Below is a small trained network, with its code and all its weights. Each question gives an input and a class and asks what happens when units are switched off, that is, made to give their printed mean instead of their output.

import numpy as np


def w(rows, s, z=0):
    codes = np.array(rows[::2]) - 128.0
    scale = np.full(codes.shape[1], s)
    scale[-1] = z or s
    return codes * scale


def f(y):
    return np.maximum(y, 0)


def log_softmax(a):
    a = a - a.max(-1, keepdims=True)
    return a - np.log(np.exp(a).sum(-1, keepdims=True))


def net(x, mask):
    res = np.array(x, float).reshape(1, 4) / 4 @ E
    y = f(res @ A[0][:, :-1].T + A[0][:, -1])
    res = res + np.where(mask, y, B[0][:, -1]) @ B[0][:, :-1]
    return log_softmax(res[-1] @ U[:, :-1].T + U[:, -1])


A, B = {}, {}
E = w([
[255,98,117,74,185],'x0',
[153,183,116,107,127],'x1',
[55,168,118,106,222],'x2',
[110,103,227,210,165],'x3',
],0.008)
A[0] = w([
[68,109,99,90,253,115],'n1',
[116,131,65,95,110,63],'n2',
[112,115,81,78,93,239],'n3',
[16,164,135,88,58,3],'n4',
[149,136,122,135,86,175],'n5',
[171,75,141,12,205,84],'n6',
[85,188,104,150,144,123],'n7',
[133,156,111,101,109,122],'n8',
[162,107,211,226,175,94],'n9',
[117,133,107,52,93,219],'n10',
[93,139,149,108,103,28],'n11',
[83,140,97,166,100,43],'n12',
[105,147,138,137,105,130],'n13',
[97,182,132,93,147,42],'n14',
],0.012,0.0025)
B[0] = w([
[233,50,77,210,61,252],'n1',
[98,124,162,131,199,190],'n2',
[72,193,95,187,194,224],'n3',
[175,22,183,25,159,251],'n4',
[126,158,140,205,116,181],'n5',
[122,112,253,78,85,253],'n6',
[164,105,129,119,68,200],'n7',
[5,109,95,180,114,170],'n8',
[73,219,51,113,182,255],'n9',
[98,117,102,178,218,219],'n10',
[224,95,213,115,117,155],'n11',
[141,73,210,77,95,190],'n12',
[154,79,139,119,103,173],'n13',
[150,173,85,193,69,174],'n14',
],0.0062,0.0067)
U = w([
[202,88,68,254,29,250],'0',
[145,90,192,80,88,41],'1',
[98,116,105,200,95,185],'2',
[51,147,113,179,176,58],'3',
],0.0089,0.0021)

Each question gives the input, the list of numbers given to net, and the class t.
The units are the neurons (one row each of A and B). Each row of codes is followed by its name. A weight is (code - 128) times the scale printed after its matrix; where a second scale follows, it is the last column's (A, B and U).
mask holds one flag per neuron, in row order. A switched-off neuron (its flag False) gives its mean, the last column of its row in B, instead of its output. The means were averaged over made-up inputs and are rounded, as every weight is.
A unit's drop is (log p(t) with every unit on - log p(t) with that unit switched off) / (log p(t) with every unit on - log p(t) with every unit switched off).
The circuit of an input: a set's keep is (log p(t) with only the set's units on - log p(t) with every unit switched off) / (log p(t) with every unit on - log p(t) with every unit switched off). Starting from the 12 units with the biggest drops (on a tie, the unit counted first), units are removed one at a time, each time the one whose removal leaves the highest keep (on an exact tie, the one counted first), for as long as the keep stays at least 0.8.
units of the circuit, in order: the units of the circuit, biggest drop first
top k neurons: the k neurons with the biggest drops, biggest first
drop when u is switched off: that unit's drop, to one decimal
input [8,-4,-6,-4], class 1: units of the circuit, in order -> (n6)
input [4,-3,-1,6], class 3: top 2 neurons -> (n9; n1)
input [2,0,-4,-7], class 3: units of the circuit, in order -> (n1; n3; n10)
input [-7,-3,0,-5], class 1: top 2 neurons -> (n4; n12)
input [6,8,8,-7], class 0: top 2 neurons -> (n1; n14)
input [1,-3,-5,6], class 3: units of the circuit, in order -> (n9; n1)
input [-6,-5,-5,-2], class 1: top 2 neurons -> (n4; n1)
input [3,0,0,6], class 3: top 2 neurons -> (n9; n1)
input [5,-6,8,-1], class 0: top 2 neurons -> (n1; n4)
input [0,7,7,-7], class 0: top 2 neurons -> (n1; n14)
input [-6,-1,0,-6], class 1: top 3 neurons -> (n4; n12; n9)
input [-6,6,-5,5], class 1: drop when n6 is switched off -> -0.4
input [-7,-1,6,7], class 1: drop when n7 is switched off -> 0.1
input [-1,2,8,-2], class 0: drop when n8 is switched off -> 0.0
